Here is a tiny trained network, its code and every weight. The questions are about switching its units off for an input and a class, where a switched-off unit gives its printed mean instead of its output.

import numpy as np


def w(rows, s, z=0):
    codes = np.array(rows[::2]) - 128.0
    scale = np.full(codes.shape[1], s)
    scale[-1] = z or s
    return codes * scale


def norm(h):
    return h / np.sqrt((h * h).mean(-1, keepdims=True) + 1e-5)


def f(y):
    return y / 2 * (1 + np.tanh(0.7978845608 * (y + 0.044715 * y**3)))


def log_softmax(a):
    a = a - a.max(-1, keepdims=True)
    return a - np.log(np.exp(a).sum(-1, keepdims=True))


def net(x, mask):
    res = np.array(x, float).reshape(1, 8) / 4 @ E
    u = 0
    for l in range(3):
        y = f(norm(res) @ A[l][:, :-1].T + A[l][:, -1])
        res = res + np.where(mask[u : u + 3], y, B[l][:, -1]) @ B[l][:, :-1]
        u += 3
    return log_softmax(norm(res)[-1] @ U[:, :-1].T + U[:, -1])


A, B = {}, {}
E = w([
[167,29,130,45,76,138,109,118,89,132],'x0',
[80,117,114,128,213,19,114,130,91,171],'x1',
[107,114,139,132,123,111,152,121,123,129],'x2',
[70,142,110,123,130,91,138,182,105,192],'x3',
[137,68,231,83,181,189,104,15,76,82],'x4',
[135,189,214,193,141,150,166,83,114,95],'x5',
[217,1,77,26,23,187,83,118,181,101],'x6',
[96,184,132,120,101,120,55,153,124,158],'x7',
],0.004)
A[0] = w([
[169,197,97,225,97,139,164,140,120,147,167],'L0N1',
[121,110,1,72,76,105,85,199,128,153,1],'L0N2',
[171,191,86,190,112,159,144,127,129,160,103],'L0N3',
],0.0049,0.00081)
B[0] = w([
[102,102,184,126,145,137,148,201,200,59,206],'L0N1',
[131,171,128,2,128,112,45,113,186,200,253],'L0N2',
[189,130,89,187,88,49,193,80,141,191,164],'L0N3',
],0.0075,0.0033)
A[1] = w([
[192,68,187,77,84,176,95,91,113,50,122],'L1N1',
[130,106,1,64,85,107,123,177,127,221,85],'L1N2',
[46,180,161,164,236,57,134,139,35,176,6],'L1N3',
],0.0045,0.0016)
B[1] = w([
[195,128,89,199,82,87,198,123,10,156,234],'L1N1',
[103,186,93,46,27,51,2,157,133,161,249],'L1N2',
[47,88,144,92,192,180,99,129,110,88,253],'L1N3',
],0.0055,0.0035)
A[2] = w([
[46,156,143,133,254,111,122,142,57,128,11],'L2N1',
[55,151,135,163,126,51,118,109,159,174,2],'L2N2',
[222,79,145,131,79,139,110,68,50,90,224],'L2N3',
],0.0056,0.00049)
B[2] = w([
[83,94,157,136,120,139,40,85,74,82,254],'L2N1',
[173,70,144,182,99,196,135,82,118,140,186],'L2N2',
[188,141,56,102,254,200,217,84,75,232,237],'L2N3',
],0.0087,0.0046)
U = w([
[9,66,218,220,194,154,1,106,36,40,60],'0',
[157,186,183,254,106,102,226,221,239,49,59],'1',
[234,115,78,133,213,215,226,82,36,219,142],'2',
[134,148,70,45,53,63,7,191,196,230,253],'3',
],0.0072,0.0015)

Each question gives the input, the list of numbers given to net, and the class t.
The units are the neurons (one row each of A and B). Each row of codes is followed by its name. A weight is (code - 128) times the scale printed after its matrix; where a second scale follows, it is the last column's (A, B and U).
mask holds one flag per neuron, layer by layer. A switched-off neuron (its flag False) gives its mean, the last column of its row in B, instead of its output. The means were averaged over made-up inputs and are rounded, as every weight is.
A unit's drop is (log p(t) with every unit on - log p(t) with that unit switched off) / (log p(t) with every unit on - log p(t) with every unit switched off).
unit that matters most: the unit with the biggest drop
top k neurons: the k neurons with the biggest drops, biggest first
top k neurons in layer l: the k neurons of layer l with the biggest drops, biggest first
drop when u is switched off: that unit's drop, to one decimal
input [0,2,-2,-8,-8,2,-2,2], class 1: unit that matters most : L0N1
input [6,1,-5,-1,-1,-5,-6,-4], class 3: top 2 neurons : L1N2; L0N2
input [-3,4,4,2,6,3,5,8], class 2: top 2 neurons : L2N3; L1N1
input [-7,7,-5,-3,-6,2,-3,6], class 0: top 2 neurons : L2N1; L1N3
input [-7,7,5,3,-8,2,-4,4], class 0: top 2 neurons : L2N1; L1N3
input [8,-6,4,7,0,7,-6,-8], class 0: top 2 neurons : L2N3; L1N1
input [-1,-2,-7,-6,0,-2,-2,4], class 1: top 2 neurons : L1N1; L2N3
input [-6,-6,7,-7,4,2,-3,7], class 1: top 2 neurons : L2N1; L1N3
input [-5,0,-6,-7,-1,6,-4,5], class 1: top 2 neurons : L0N1; L0N3
input [0,-2,-7,-8,-8,2,1,1], class 1: top 2 neurons in layer 2 : L2N1; L2N3
input [-2,5,5,6,-7,6,0,-3], class 0: top 2 neurons : L1N3; L2N1
input [-6,4,-4,3,-7,-3,-7,3], class 0: top 2 neurons : L2N1; L1N3
input [-4,3,-3,-3,-2,-5,-1,-4], class 3: drop when L0N1 is switched off : 0.0
input [-3,7,8,-7,8,7,5,5], class 2: drop when L2N3 is switched off : 0.1
input [0,4,5,-7,-8,4,-7,8], class 0: drop when L2N1 is switched off : 0.5
input [-8,-6,3,5,0,4,7,3], class 1: drop when L0N2 is switched off : 0.1
